Below is a small trained network, with its code and all its weights. Each question gives an input and a target symbol and asks what happens when units are switched off, that is, made to give their printed mean instead of their output.

import numpy as np


def w(rows, s, z=0):
    codes = np.array(rows[::2]) - 128.0
    scale = np.full(codes.shape[1], s)
    scale[-1] = z or s
    return codes * scale


def norm(h):
    return h / np.sqrt((h * h).mean(-1, keepdims=True) + 1e-5)


def softmax(a):
    e = np.exp(a - a.max(-1, keepdims=True))
    return e / e.sum(-1, keepdims=True)


def log_softmax(a):
    a = a - a.max(-1, keepdims=True)
    return a - np.log(np.exp(a).sum(-1, keepdims=True))


def net(x, mask):
    ids = ['αβγδεζηλμξστφψω'.index(c) for c in x.split()]
    T = len(ids)
    res = E[ids] + P[:T]
    u = 0
    for l in range(2):
        r = norm(res)
        for j in range(3):
            rows = slice(2 * j, 2 * j + 2)
            q, k, v = (r @ M[l][rows].T for M in (Q, K, V))
            z = softmax(np.where(np.tri(T) > 0, q @ k.T / 2**0.5, -1e9)) @ v
            o = O[l][rows]
            res = res + np.where(mask[u + j], z, o[:, -1]) @ o[:, :-1]
        u += 3
    return log_softmax(norm(res)[-1] @ U[:, :-1].T + U[:, -1])


Q, K, V, O = {}, {}, {}, {}
E = w([
[116,193,146,107],'α',
[123,157,143,105],'β',
[178,192,158,62],'γ',
[116,207,115,132],'δ',
[142,129,172,128],'ε',
[67,146,32,7],'ζ',
[208,233,73,229],'η',
[143,155,221,119],'λ',
[141,129,169,129],'μ',
[143,184,205,153],'ξ',
[140,120,182,111],'σ',
[140,40,87,132],'τ',
[23,133,159,160],'φ',
[119,170,115,126],'ψ',
[119,222,156,116],'ω',
],0.017)
P = w([
[121,252,213,141],'0',
[129,209,215,149],'1',
[138,193,222,151],'2',
[137,187,232,147],'3',
[144,169,239,152],'4',
[149,165,242,145],'5',
[150,163,241,149],'6',
[158,150,244,145],'7',
[154,153,244,142],'8',
[160,147,250,146],'9',
[159,155,253,149],'10',
[151,154,249,155],'11',
],0.004)
Q[0] = w([
[164,178,194,150],'0.h1',
[111,245,194,132],'0.h1',
[3,184,49,108],'0.h2',
[98,193,105,34],'0.h2',
[147,61,99,85],'0.h3',
[175,205,175,139],'0.h3',
],0.016)
K[0] = w([
[99,107,174,168],'0.h1',
[54,136,163,189],'0.h1',
[7,101,135,124],'0.h2',
[47,163,119,100],'0.h2',
[53,87,166,130],'0.h3',
[205,138,132,93],'0.h3',
],0.021)
V[0] = w([
[54,93,128,143],'0.h1',
[2,140,175,143],'0.h1',
[104,153,118,119],'0.h2',
[170,142,118,133],'0.h2',
[64,124,142,153],'0.h3',
[126,125,159,105],'0.h3',
],0.023)
O[0] = w([
[74,168,160,184,128],'0.h1',
[14,59,222,245,253],'0.h1',
[106,15,209,207,150],'0.h2',
[77,119,79,158,135],'0.h2',
[19,255,129,105,105],'0.h3',
[163,131,191,111,156],'0.h3',
],0.0094,0.019)
Q[1] = w([
[204,57,196,155],'1.h1',
[193,108,129,97],'1.h1',
[223,7,158,118],'1.h2',
[135,204,58,153],'1.h2',
[232,57,94,166],'1.h3',
[158,70,186,108],'1.h3',
],0.015)
K[1] = w([
[176,36,185,77],'1.h1',
[187,101,122,94],'1.h1',
[254,169,101,209],'1.h2',
[51,204,62,104],'1.h2',
[234,59,179,98],'1.h3',
[97,38,140,21],'1.h3',
],0.014)
V[1] = w([
[91,100,200,208],'1.h1',
[254,66,129,133],'1.h1',
[47,143,117,96],'1.h2',
[73,126,169,88],'1.h2',
[135,181,132,168],'1.h3',
[71,106,141,32],'1.h3',
],0.013)
O[1] = w([
[152,157,74,116,248],'1.h1',
[91,123,176,126,135],'1.h1',
[135,96,182,38,103],'1.h2',
[87,90,101,55,145],'1.h2',
[99,170,149,124,119],'1.h3',
[129,87,3,122,134],'1.h3',
],0.014,0.018)
U = w([
[142,248,161,144,62],'α',
[102,23,130,83,9],'β',
[144,146,112,93,246],'γ',
[230,49,181,131,197],'δ',
[123,136,225,63,133],'ε',
[191,161,124,117,226],'ζ',
[132,48,164,57,131],'η',
[193,193,76,216,132],'λ',
[41,122,124,92,71],'μ',
[147,53,26,140,169],'ξ',
[84,202,126,119,92],'σ',
[138,145,103,99,192],'τ',
[80,103,54,148,2],'φ',
[108,132,132,130,115],'ψ',
[70,209,46,175,53],'ω',
],0.018,0.0061)

Each question gives the input, a string of symbols that net reads in full, and the target symbol t.
The units are the heads (2 rows each of Q, K, V and O). Each row of codes is followed by its name. A weight is (code - 128) times the scale printed after its matrix; where a second scale follows, it is the last column's (O and U).
mask holds one flag per head, layer by layer. A switched-off head (its flag False) gives its mean, the last column of its rows in O, instead of its output. The means were averaged over made-up inputs and are rounded, as every weight is.
A unit's drop is (log p(t) with every unit on - log p(t) with that unit switched off) / (log p(t) with every unit on - log p(t) with every unit switched off).
The circuit of an input: a set's keep is (log p(t) with only the set's units on - log p(t) with every unit switched off) / (log p(t) with every unit on - log p(t) with every unit switched off). Starting from all 6 units, units are removed one at a time, each time the one whose removal leaves the highest keep (on an exact tie, the one counted first), for as long as the keep stays at least 0.8.
units of the circuit, in order: the units of the circuit, biggest drop first
which heads matter: for each layer, one digit per head in row order, 1 if its drop is at least 0.15 and else 0, layers parted by /
input α λ γ ξ μ, target δ: units of the circuit, in order : [0.h1]
input λ δ γ η ξ, target λ: units of the circuit, in order : [1.h2; 0.h1]
input λ δ β, target β: units of the circuit, in order : [1.h2; 0.h1; 0.h3]
input β ξ ε β β ζ η α λ ψ ψ, target λ: units of the circuit, in order : [1.h2; 0.h1]
input λ λ ε α δ α λ α ε β, target β: which heads matter : 111 / 010
input λ ω α δ η σ, target λ: units of the circuit, in order : [0.h1; 1.h2]
input τ γ α γ ω ζ ψ ζ ω δ λ β, target ξ: which heads matter : 110 / 001
input δ λ ζ δ σ ε β ξ, target ξ: units of the circuit, in order : [1.h3; 0.h1]
input ξ λ δ γ γ λ δ μ δ λ η ε, target λ: which heads matter : 110 / 010
input ξ α α α ω λ ω α σ, target η: units of the circuit, in order : [1.h2; 0.h3; 0.h1]
input ε λ ω ξ ξ ω τ ξ λ ω δ, target ω: units of the circuit, in order : [0.h3; 0.h1; 1.h2]
input δ η ω ψ λ ξ, target λ: which heads matter : 100 / 000
input σ ω λ ξ, target α: which heads matter : 111 / 100
input τ ξ γ δ, target δ: units of the circuit, in order : [0.h3]
input λ α ζ δ λ δ ε ψ δ ξ, target ξ: units of the circuit, in order : [0.h1; 1.h3]
input δ λ λ β ξ ω ξ ψ, target ξ: which heads matter : 111 / 110
input σ σ ζ μ, target ξ: units of the circuit, in order : [1.h3; 0.h1]
input λ λ ε γ μ η σ, target λ: which heads matter : 110 / 010
input δ δ ε γ ξ, target δ: which heads matter : 101 / 100
input σ δ η ω, target λ: which heads matter : 101 / 010
input δ ε λ δ ξ α α β λ δ ξ α, target μ: which heads matter : 111 / 111
